Below are the code and all the weights of a small trained network. Each question names an input and a class and asks about switching units off, where a switched-off unit gives its printed mean instead of its output.

import numpy as np


def w(rows, s, z=0):
    codes = np.array(rows[::2]) - 128.0
    scale = np.full(codes.shape[1], s)
    scale[-1] = z or s
    return codes * scale


def f(y):
    return np.maximum(y, 0)


def log_softmax(a):
    a = a - a.max(-1, keepdims=True)
    return a - np.log(np.exp(a).sum(-1, keepdims=True))


def net(x, mask):
    res = np.array(x, float).reshape(1, 7) / 4 @ E
    y = f(res @ A[0][:, :-1].T + A[0][:, -1])
    res = res + np.where(mask, y, B[0][:, -1]) @ B[0][:, :-1]
    return log_softmax(res[-1] @ U[:, :-1].T + U[:, -1])


A, B = {}, {}
E = w([
[126,132,128,140,142,125,123],'x0',
[177,105,133,152,142,1,245],'x1',
[217,142,162,201,18,90,53],'x2',
[242,196,50,49,179,102,93],'x3',
[122,129,122,130,126,124,126],'x4',
[124,126,127,116,115,123,127],'x5',
[128,132,125,140,139,130,128],'x6',
],0.0095)
A[0] = w([
[26,118,80,58,200,152,190,81],'N0',
[25,115,116,72,189,167,218,71],'N1',
[207,133,186,199,67,105,71,66],'N2',
[37,97,231,191,107,136,161,142],'N3',
[195,141,149,198,54,93,63,61],'N4',
[95,164,127,99,116,254,29,72],'N5',
[187,159,211,206,9,90,66,94],'N6',
[184,246,40,58,167,73,83,145],'N7',
[117,153,99,97,139,203,18,64],'N8',
[251,213,16,37,190,122,103,128],'N9',
[19,37,196,207,76,157,165,123],'N10',
[73,122,120,78,204,143,154,39],'N11',
[139,156,159,131,81,176,69,95],'N12',
[85,83,125,187,139,124,126,18],'N13',
[65,78,211,167,113,124,142,100],'N14',
[88,118,116,108,130,198,9,4],'N15',
[188,75,134,146,150,7,224,33],'N16',
[171,140,151,219,38,81,46,111],'N17',
[188,187,71,71,168,88,84,68],'N18',
[179,119,129,147,136,5,225,3],'N19',
],0.0074,0.0028)
B[0] = w([
[138,101,50,24,234,178,149,207],'N0',
[151,104,43,28,165,176,126,204],'N1',
[162,118,47,71,193,159,170,196],'N2',
[169,67,202,166,81,189,59,201],'N3',
[135,121,46,55,183,185,162,196],'N4',
[50,239,155,176,86,23,255,226],'N5',
[149,109,67,50,216,160,131,220],'N6',
[166,65,192,156,99,172,60,225],'N7',
[57,166,129,190,69,64,226,206],'N8',
[195,53,207,147,24,172,18,248],'N9',
[175,56,204,171,52,143,19,218],'N10',
[157,120,64,75,168,134,144,176],'N11',
[102,156,95,137,157,99,161,176],'N12',
[143,124,144,136,104,146,113,148],'N13',
[143,95,171,163,105,156,71,180],'N14',
[61,200,138,175,101,58,200,199],'N15',
[42,216,166,199,102,21,230,203],'N16',
[167,99,53,64,197,166,155,209],'N17',
[156,110,182,162,106,186,64,194],'N18',
[42,210,132,196,92,37,203,197],'N19',
],0.0069,0.013)
U = w([
[156,81,201,148,90,147,28,249],'0',
[138,119,49,58,249,149,139,64],'1',
[65,218,152,177,110,69,197,38],'2',
],0.014,0.0018)

Each question gives the input, the list of numbers given to net, and the class t.
The units are the neurons (one row each of A and B). Each row of codes is followed by its name. A weight is (code - 128) times the scale printed after its matrix; where a second scale follows, it is the last column's (A, B and U).
mask holds one flag per neuron, in row order. A switched-off neuron (its flag False) gives its mean, the last column of its row in B, instead of its output. The means were averaged over made-up inputs and are rounded, as every weight is.
A unit's drop is (log p(t) with every unit on - log p(t) with that unit switched off) / (log p(t) with every unit on - log p(t) with every unit switched off).
most important unit: the unit with the biggest drop
k most important neurons: the k neurons with the biggest drops, biggest first
drop of u: that unit's drop, to one decimal
input [-2,6,-6,-5,6,-6,7], class 1: 4 most important neurons	(N1; N0; N5; N9)
input [-8,4,0,5,3,-4,5], class 0: most important unit	N9
input [-3,-7,3,6,2,1,-2], class 2: 3 most important neurons	(N5; N8; N15)
input [2,-2,1,0,5,7,1], class 2: 3 most important neurons	(N0; N9; N1)
input [-1,4,-6,6,6,-5,-1], class 0: 2 most important neurons	(N9; N7)
input [-1,-3,0,-2,-2,-6,-4], class 2: 2 most important neurons	(N9; N7)
input [1,0,-6,-6,-1,7,-2], class 0: 2 most important neurons	(N10; N3)
input [-8,6,4,7,-1,-7,-3], class 0: 3 most important neurons	(N9; N7; N5)
input [-5,1,-5,-4,4,-7,3], class 1: 2 most important neurons	(N9; N0)
input [-2,1,4,3,5,-8,-7], class 1: 2 most important neurons	(N10; N3)
input [8,-3,-8,8,7,8,-7], class 0: 3 most important neurons	(N9; N7; N18)
input [-3,-5,5,-3,6,-5,-1], class 1: 2 most important neurons	(N6; N17)
input [-7,-3,2,-1,8,-7,-3], class 2: drop of N9	0.1
input [-6,-3,7,6,7,-5,-7], class 1: drop of N4	0.6
input [8,-3,8,-7,6,-5,3], class 1: most important unit	N6
input [6,-4,-6,-6,-6,-4,-7], class 0: drop of N4	0.5
